In the rows, zero is written as 128.
Each row is followed by its class number.
[133,163,162,134,172,147,123,138,118,148,152,102,125,159,122,109,141,126,118,156,143,134,111,91,136,125,106,101,114,114,143,131,130,117,155,159,133,177,116,99,134,111,117,128,119,109,112]	11
[127,131,93,132,105,134,130,142,159,138,129,129,139,138,143,116,146,136,106,127,144,139,124,114,162,132,135,133,129,146,144,148,103,127,120,143,117,129,124,111,136,125,99,139,104,118,109]	1
[143,141,93,132,102,136,110,119,125,152,131,147,120,68,126,119,154,160,158,119,93,108,142,139,136,102,193,120,107,118,130,83,163,135,154,167,92,104,152,103,120,112,140,121,134,119,94]	6
[118,114,132,114,109,131,142,98,98,135,137,105,103,146,125,129,141,109,130,133,131,156,127,109,120,113,186,125,128,157,110,148,130,86,141,108,98,108,131,111,103,131,125,117,140,138,108]	9
[121,109,143,147,110,100,137,124,108,135,138,124,108,130,148,154,141,121,120,105,120,154,115,134,118,111,182,113,119,126,110,132,115,94,115,115,123,92,137,100,128,150,118,119,162,123,110]	8
[118,143,87,140,113,147,140,148,156,144,140,129,132,139,173,129,143,121,100,128,135,129,124,137,184,137,131,124,123,119,164,131,103,117,66,137,102,138,119,113,123,132,90,143,99,134,99]	10
[114,122,112,130,112,147,147,135,100,117,152,107,97,152,134,146,119,125,123,146,122,136,107,113,131,134,159,101,103,156,119,140,140,99,122,138,127,109,118,121,130,137,134,119,155,112,120]	5
[133,151,109,143,115,154,137,145,148,140,151,111,137,138,146,109,150,135,96,143,133,135,125,122,179,137,123,120,123,120,147,132,116,122,123,138,113,124,118,105,156,135,91,134,94,133,100]	4
[126,119,97,116,62,101,95,93,111,141,148,111,129,129,123,138,140,142,132,134,85,149,141,149,152,94,188,111,135,127,151,118,127,105,200,177,125,138,136,134,148,137,149,108,127,120,82]	7
[104,110,138,152,133,168,138,170,72,93,115,119,176,132,159,163,124,150,95,182,111,118,162,147,127,133,133,139,155,120,136,194,114,128,96,133,115,79,135,123,69,83,124,152,158,128,121]	6
[125,166,131,145,170,175,122,149,131,153,143,114,106,156,119,116,110,132,125,158,139,139,104,104,126,119,102,104,96,110,159,124,147,140,158,142,139,168,122,82,152,111,131,127,114,113,113]	5
[130,131,97,126,115,153,131,126,162,133,145,108,126,147,173,134,155,118,103,129,134,108,124,117,178,148,116,126,108,125,157,114,116,128,84,123,104,120,126,117,141,133,116,133,110,131,103]	11
[121,112,127,172,103,142,156,110,163,124,143,122,117,96,202,132,113,135,113,159,82,173,123,107,105,114,120,85,131,160,111,120,132,114,140,152,108,90,112,111,42,87,135,165,142,124,102]	5
[140,118,119,136,112,150,130,78,114,134,142,112,133,87,125,156,125,157,147,133,105,128,121,101,142,133,144,122,73,115,148,162,122,112,143,131,157,130,138,142,103,116,158,107,144,130,170]	1
[125,148,82,123,115,130,130,153,134,130,133,122,135,145,148,114,141,114,89,136,137,113,130,117,176,141,144,117,116,114,159,142,126,118,104,137,108,136,121,119,148,141,94,139,104,118,94]	2
[124,108,151,152,116,151,133,112,114,117,143,97,113,147,160,143,159,147,130,116,123,174,117,123,139,110,138,104,145,139,105,157,116,104,110,130,117,99,124,99,110,130,120,134,153,129,124]	4
[117,131,111,146,138,131,138,169,132,128,96,126,143,133,124,161,133,112,105,126,138,116,103,115,122,152,124,128,82,138,119,168,143,110,139,121,111,149,103,159,92,136,164,128,184,145,118]	5
[108,164,101,166,97,156,137,148,127,108,126,131,86,114,148,132,185,158,127,153,122,149,106,142,156,99,154,130,201,166,120,94,148,77,161,141,130,142,97,120,89,106,139,158,104,168,106]	7
[134,132,99,140,103,122,119,135,134,148,130,119,141,138,143,132,147,125,100,146,139,116,116,117,178,147,131,124,124,124,159,119,108,116,110,125,112,120,126,86,151,136,99,123,107,131,100]	8
[127,125,113,141,142,117,124,164,121,130,106,130,136,141,120,173,126,120,104,130,151,116,119,117,122,152,105,107,88,138,135,157,142,98,126,125,108,150,111,159,88,131,160,125,185,137,122]	6
[135,101,123,139,99,127,127,154,133,128,136,125,106,130,144,150,128,144,122,95,101,164,121,130,109,87,176,110,138,136,121,150,147,90,118,146,106,86,123,104,119,150,138,135,131,123,104]	7
[132,135,118,139,84,105,119,112,159,134,129,127,151,109,136,144,150,148,147,109,77,140,130,157,147,108,141,99,141,120,134,105,127,135,155,188,145,119,141,138,126,151,112,123,151,142,112]	10
[150,121,151,120,98,157,137,128,124,121,146,126,107,139,131,145,138,139,118,122,119,165,132,114,111,113,169,123,140,158,130,125,143,104,117,135,118,99,124,118,134,117,134,124,106,114,118]	0
[121,156,108,137,107,97,95,135,134,144,131,128,124,114,83,110,145,131,143,135,93,125,123,142,141,106,162,125,113,144,128,122,148,132,182,152,138,133,157,114,147,144,135,122,147,97,88]	4
[121,120,145,107,150,155,146,169,94,113,72,104,151,91,142,155,91,142,127,169,120,94,138,135,148,133,91,138,193,149,166,146,123,110,110,147,130,173,124,141,88,103,145,144,120,146,132]	3
[103,174,106,165,115,190,164,158,123,143,112,125,105,129,166,153,146,124,80,151,102,166,132,167,152,104,134,128,78,108,135,136,109,152,102,102,90,124,134,104,80,122,132,127,171,120,116]	5
[130,134,111,123,136,183,121,148,145,137,115,133,139,123,192,126,98,133,112,159,149,155,153,142,123,124,106,126,149,153,134,133,131,152,140,131,102,102,136,101,103,111,138,133,141,152,133]	5
[127,115,111,115,110,148,99,118,154,87,122,82,138,126,196,175,106,115,86,151,121,130,143,136,129,135,156,131,166,177,136,134,135,90,81,128,107,122,103,113,60,143,139,140,131,165,121]	11
[129,130,122,147,107,128,131,137,113,120,163,101,116,124,137,148,127,144,139,117,96,144,121,128,139,96,176,109,103,114,112,151,133,90,131,139,119,97,129,119,137,144,125,128,137,140,110]	7
[135,139,146,118,117,157,145,124,129,134,148,115,103,140,135,158,148,121,129,116,124,159,103,135,130,103,154,108,139,128,107,140,134,92,109,129,117,117,145,123,117,132,115,125,128,143,106]	0
[138,135,133,129,108,136,104,130,157,149,136,137,108,93,103,120,161,152,160,117,87,138,111,129,145,104,156,111,129,115,129,89,150,114,175,144,141,123,153,130,159,129,123,131,119,126,106]	4
[149,133,83,140,93,131,118,145,126,130,125,117,138,141,147,120,151,125,91,136,152,122,126,126,164,132,136,121,146,142,151,126,111,127,100,134,108,122,128,108,132,128,99,127,128,117,104]	8
[148,143,134,131,124,149,121,71,127,130,148,124,154,103,118,142,140,121,133,132,115,118,121,101,137,125,156,116,84,124,136,159,121,113,143,134,163,148,136,158,123,105,139,112,123,116,136]	3
[124,136,93,135,105,145,135,133,148,138,156,123,133,138,162,129,138,133,109,135,142,133,133,138,176,139,130,120,124,124,154,133,94,116,81,136,110,122,129,122,145,130,98,145,105,124,104]	10
[115,132,79,117,95,144,142,126,133,143,144,120,130,146,166,112,155,128,92,127,146,114,132,141,161,153,140,119,131,118,161,131,110,109,108,147,110,147,122,113,138,132,103,123,109,137,105]	9
[128,105,142,135,114,133,145,143,129,128,145,115,95,115,141,137,123,155,124,122,119,172,124,114,118,94,142,130,152,158,106,144,127,121,109,134,124,84,129,137,101,120,114,156,156,110,113]	1
[142,133,88,132,102,92,127,116,165,144,135,135,122,122,126,125,126,143,140,118,90,127,123,177,142,117,140,105,102,94,142,90,150,139,179,165,142,135,158,128,158,152,121,128,146,109,101]	4
[122,131,122,139,109,148,132,93,66,104,137,119,108,130,176,172,135,152,131,189,104,152,137,184,123,92,109,81,170,117,159,127,142,68,160,136,95,76,149,100,80,123,142,144,136,114,102]	6
[156,130,131,139,113,121,115,86,101,151,148,115,125,105,111,154,144,132,134,142,115,121,121,105,126,134,158,118,102,119,144,140,130,100,141,108,152,114,131,162,116,117,154,109,127,124,151]	8
[128,104,134,135,111,127,116,148,136,93,85,140,146,110,157,134,161,134,107,142,136,155,135,133,127,124,123,97,173,164,112,149,116,74,98,129,112,135,100,153,81,112,124,166,146,97,119]	7
[123,140,99,141,114,140,140,133,149,142,154,119,129,151,154,108,149,136,101,129,131,129,129,128,184,141,127,126,125,115,154,116,116,129,123,136,113,131,121,96,158,143,100,127,89,140,106]	4
[130,157,151,134,157,117,107,167,96,162,135,122,122,141,119,114,117,126,120,163,138,125,102,104,125,131,116,104,122,120,159,123,130,120,152,155,141,170,125,96,142,102,103,121,134,105,110]	8
[141,99,139,131,94,126,133,111,108,120,139,116,114,130,138,136,141,143,133,120,118,136,122,122,107,102,177,116,147,132,131,112,147,104,141,136,132,109,140,116,123,137,107,115,150,132,112]	8
[139,141,129,132,110,130,169,114,158,113,160,92,105,156,145,158,144,127,130,124,99,144,112,133,156,124,180,111,125,148,113,123,121,100,113,142,154,111,116,139,102,127,125,136,124,137,136]	11
[91,66,134,133,159,131,143,168,134,134,57,131,136,137,162,153,111,145,113,150,135,113,129,137,195,151,77,131,213,157,146,95,121,137,50,149,116,111,94,93,125,116,141,142,134,120,120]	3
[130,144,82,122,97,110,80,93,146,129,114,141,111,127,147,113,151,133,157,110,98,129,138,150,110,104,161,99,140,95,151,68,146,149,198,154,126,148,152,108,161,138,130,121,99,127,125]	2
[127,140,81,130,105,153,126,123,109,130,140,121,133,137,162,124,139,121,98,158,142,129,137,130,177,134,132,114,116,130,158,135,107,134,102,141,97,117,125,97,126,121,92,136,97,112,96]	6
[136,124,148,156,110,155,175,130,110,149,101,129,121,94,162,181,159,126,71,168,89,166,150,117,124,158,123,115,190,139,154,119,109,102,82,141,141,115,109,117,74,106,130,147,105,133,128]	10
[123,107,120,148,114,155,167,192,139,135,110,111,133,128,151,170,106,147,88,182,116,144,142,130,160,155,96,97,171,139,134,141,94,94,89,141,122,120,113,148,105,99,137,153,83,137,142]	0
[127,155,149,146,164,117,116,151,104,153,138,114,126,150,108,108,109,124,105,169,142,119,107,103,122,126,115,99,122,114,159,124,131,117,150,149,139,166,118,94,142,113,111,122,131,95,105]	8
[142,141,132,117,144,176,147,121,112,139,135,127,101,92,150,133,146,126,115,129,168,126,127,82,138,155,122,141,128,166,106,132,118,83,86,117,96,178,128,122,113,77,123,156,146,160,87]	9
[124,132,68,131,110,181,136,142,135,132,135,111,121,144,164,132,129,119,102,144,150,127,122,115,178,138,126,125,106,137,157,144,118,127,107,116,103,122,125,114,141,132,127,131,111,137,107]	5
[139,119,149,135,120,131,156,142,130,149,167,101,106,141,118,140,132,131,123,119,111,157,95,94,143,115,141,103,110,130,114,168,134,83,122,136,118,104,125,125,128,151,98,140,114,129,98]	4
[128,169,163,120,166,151,130,124,123,142,153,100,125,168,127,119,132,126,109,159,137,123,110,102,124,131,104,107,125,116,160,126,131,122,161,159,141,171,118,97,136,117,126,129,117,116,111]	11
[125,171,156,131,164,143,137,142,146,150,152,106,122,168,124,120,131,123,107,161,138,133,109,105,141,127,103,117,117,129,157,128,133,121,154,150,139,172,114,100,124,115,125,133,114,122,105]	11
[137,112,153,150,127,123,167,104,133,134,146,123,110,132,146,164,117,107,132,127,97,170,125,127,116,119,157,106,100,124,124,130,130,103,102,122,132,83,140,108,117,131,113,120,150,125,115]	10
[116,156,138,128,162,150,126,141,118,155,143,120,118,152,113,96,117,135,108,152,146,130,112,100,131,124,100,104,125,109,170,132,144,113,164,156,134,180,123,77,137,119,114,129,122,124,102]	9
[115,145,173,122,157,138,181,169,109,137,107,113,116,105,158,131,114,113,112,169,94,125,147,142,124,129,116,115,174,136,134,118,144,139,99,154,137,99,138,121,117,89,110,135,171,117,87]	2
[127,131,145,127,112,166,148,138,128,137,148,111,102,121,139,146,133,135,137,128,116,145,112,113,100,106,165,106,125,135,97,153,129,95,109,135,113,111,142,120,128,131,104,138,88,134,115]	0
[122,162,123,167,112,148,104,154,87,137,172,97,78,110,153,143,140,128,96,179,113,186,123,100,162,94,112,96,161,179,147,133,148,98,118,146,134,100,96,115,54,118,116,140,117,133,107]	6
[148,150,96,145,96,116,126,83,145,121,130,149,132,93,131,151,134,128,143,120,78,138,113,155,137,114,170,113,142,122,134,88,137,113,172,181,137,116,140,100,126,125,135,133,116,146,105]	10
[152,140,125,160,123,146,133,84,126,136,170,112,140,93,111,152,137,134,119,137,103,129,127,109,146,140,123,115,77,107,129,171,124,112,142,123,176,117,138,162,137,127,148,120,121,135,145]	4
[135,121,111,109,84,85,80,108,141,175,128,125,114,88,123,121,152,127,159,122,112,133,108,134,148,106,167,108,146,138,149,92,138,109,166,145,133,127,149,124,119,139,135,107,135,122,106]	8
[119,147,123,129,88,100,129,93,147,139,145,128,118,83,129,138,128,140,154,119,86,150,111,141,164,106,132,102,124,122,142,82,114,113,184,171,137,143,144,116,130,152,127,136,144,152,97]	10
[134,136,107,135,114,147,140,129,155,129,152,107,130,147,156,127,161,128,105,139,142,125,131,117,178,142,135,130,114,128,141,122,113,115,105,132,120,138,118,116,141,132,106,136,98,132,106]	11
[147,127,118,120,85,86,88,115,165,139,120,121,129,114,119,114,160,143,157,108,124,153,132,141,111,106,160,113,136,128,135,90,147,133,194,155,136,145,140,132,147,136,141,132,121,111,104]	0
[127,154,150,143,153,125,102,154,117,149,134,117,117,152,115,120,109,133,121,160,136,128,96,94,128,127,107,102,115,125,166,111,132,118,155,143,139,178,118,88,133,105,115,122,132,116,120]	8
[116,140,138,141,114,158,153,156,111,126,138,132,111,128,153,134,141,151,100,121,114,151,131,127,115,101,160,105,136,118,118,147,138,103,128,153,107,107,128,104,124,143,112,136,137,130,108]	2
[137,157,167,150,180,144,115,147,118,146,160,106,126,156,115,114,117,137,123,161,142,154,113,101,146,127,91,110,117,107,146,145,134,118,159,140,149,158,120,93,159,108,107,137,112,120,112]	4
[109,137,151,138,141,67,139,152,45,100,125,128,96,132,159,111,174,123,136,151,123,152,141,151,162,123,77,122,242,149,126,107,137,97,106,127,107,93,106,120,97,122,123,158,119,110,118]	2
[137,107,133,140,123,162,150,116,137,123,142,121,113,120,152,158,100,122,124,119,109,163,119,129,119,98,151,106,134,124,125,145,126,111,97,134,125,73,135,130,116,135,113,139,131,135,121]	10
[143,136,84,127,89,142,105,116,124,141,128,134,118,93,115,145,137,125,119,149,94,152,128,151,157,111,153,102,120,106,133,92,144,130,189,162,148,121,149,124,170,152,124,113,126,126,99]	5
[143,142,139,99,94,120,121,113,155,140,136,140,116,104,89,133,152,140,139,117,73,140,105,140,147,116,167,126,136,117,134,84,148,128,188,148,156,121,151,143,148,141,119,133,137,133,109]	4
[135,135,96,138,115,147,127,147,150,143,135,126,147,150,154,126,144,123,100,131,141,121,127,126,171,131,125,128,121,125,153,138,119,135,93,139,109,123,127,107,150,127,97,122,100,117,102]	3
[118,118,100,138,100,173,144,144,117,137,141,100,94,146,142,158,136,138,123,141,118,156,117,130,157,111,166,116,121,143,114,138,130,108,114,122,99,102,127,122,111,129,141,119,149,139,114]	5
[139,146,134,112,109,141,120,65,99,125,161,118,138,101,97,133,127,133,136,150,96,115,129,100,124,128,148,111,75,102,144,173,128,113,149,126,156,137,149,151,125,127,137,121,112,105,148]	2
[124,132,84,143,111,143,128,151,150,141,129,126,134,132,156,119,148,135,96,131,143,139,139,115,170,135,141,133,127,137,146,142,97,133,108,136,118,129,126,120,140,117,103,138,110,118,111]	1
[135,130,110,142,118,142,124,131,127,131,158,113,140,144,156,102,155,140,120,131,136,135,135,124,192,133,110,126,128,112,151,130,113,129,121,137,108,123,124,110,166,127,93,128,92,132,104]	4
[142,138,114,119,94,116,97,89,123,141,131,124,123,97,119,121,163,143,148,129,111,132,132,161,128,100,142,116,152,109,143,96,150,124,164,157,123,136,153,120,139,134,143,123,110,102,93]	0
[78,123,160,147,132,141,139,168,116,133,85,133,96,128,194,131,152,144,96,140,139,166,137,145,88,118,119,128,210,141,148,94,106,140,133,135,141,141,104,86,127,126,120,163,101,120,123]	3
[144,144,130,137,120,152,124,64,92,136,167,105,130,115,110,159,138,139,131,152,113,127,130,115,129,124,134,92,80,107,144,166,125,105,148,124,145,108,131,161,104,123,159,114,125,114,150]	6
[126,146,92,119,105,138,131,150,144,131,125,122,131,142,165,119,140,125,105,131,128,124,136,130,163,145,131,132,120,114,160,134,108,148,93,124,105,120,128,109,142,125,101,144,97,123,121]	2
[141,139,117,126,120,159,132,44,114,119,166,123,139,117,126,130,147,139,136,126,119,110,136,110,140,137,165,114,84,116,131,147,137,101,146,121,154,113,132,160,126,116,150,110,144,137,153]	9
[149,139,126,135,104,144,130,58,133,128,144,108,127,109,125,155,139,128,125,135,106,134,139,112,130,122,150,114,85,118,157,136,134,107,145,114,155,143,122,170,121,131,160,116,89,122,140]	0
[123,138,79,124,99,140,142,125,140,154,141,132,134,134,145,110,155,119,95,135,137,121,136,137,168,145,149,132,111,118,160,131,121,116,118,141,119,143,133,101,144,129,99,120,105,132,90]	9
[107,111,125,116,124,82,104,130,120,105,166,92,98,136,103,126,85,147,147,159,96,151,99,125,194,106,115,125,179,105,145,82,121,121,154,106,135,88,125,119,124,127,145,182,137,129,119]	7
[123,138,75,129,101,150,128,118,131,139,145,130,118,123,173,125,139,127,98,137,149,120,140,146,160,134,135,117,106,130,152,120,118,130,92,135,90,120,117,110,124,140,105,128,98,124,106]	6
[120,169,188,166,126,122,112,154,156,102,168,121,124,153,129,118,152,135,143,139,92,152,112,148,96,125,80,103,126,172,138,148,126,111,118,153,173,140,123,99,144,95,100,129,113,92,114]	4
[124,179,132,154,96,151,154,177,126,115,137,109,108,117,160,159,176,139,92,163,120,158,112,143,153,143,163,145,111,171,129,141,124,87,113,136,138,131,86,131,74,106,131,145,134,135,130]	11
[123,152,147,131,156,129,110,154,112,140,145,107,136,150,114,100,122,138,126,144,131,128,120,116,124,112,120,102,136,107,161,147,133,111,148,161,132,173,115,95,143,115,127,126,111,105,109]	7
[132,125,124,131,139,123,133,158,134,126,90,129,144,136,127,159,122,119,113,119,135,109,118,120,126,150,98,119,101,131,140,148,136,119,119,126,113,157,109,183,105,121,169,126,155,130,136]	0
[138,147,163,137,166,152,130,144,119,149,135,118,128,148,118,116,122,136,127,148,138,133,120,96,128,128,94,101,112,107,155,127,137,128,135,160,133,179,120,97,161,100,117,123,94,105,109]	0
[128,124,140,141,151,121,132,166,142,126,94,123,140,135,126,144,127,127,119,126,139,121,114,119,127,151,109,126,96,148,125,156,143,107,125,117,113,147,103,160,105,127,149,133,177,131,128]	4
[162,141,119,133,89,113,127,69,100,137,155,122,129,95,98,138,154,143,136,136,116,123,109,134,148,127,164,120,91,105,145,131,131,105,150,125,166,122,128,153,124,139,136,103,125,113,160]	8
[127,169,153,150,174,135,116,137,126,150,147,125,124,160,125,128,120,123,134,149,134,143,110,106,122,126,91,94,113,108,161,128,128,112,144,146,134,166,131,83,142,117,114,134,123,119,114]	10
[140,133,123,121,104,144,146,55,122,140,137,110,139,84,110,152,145,134,122,143,113,120,119,121,139,147,159,114,77,101,140,151,129,87,159,126,160,129,125,155,128,132,147,120,135,137,133]	9
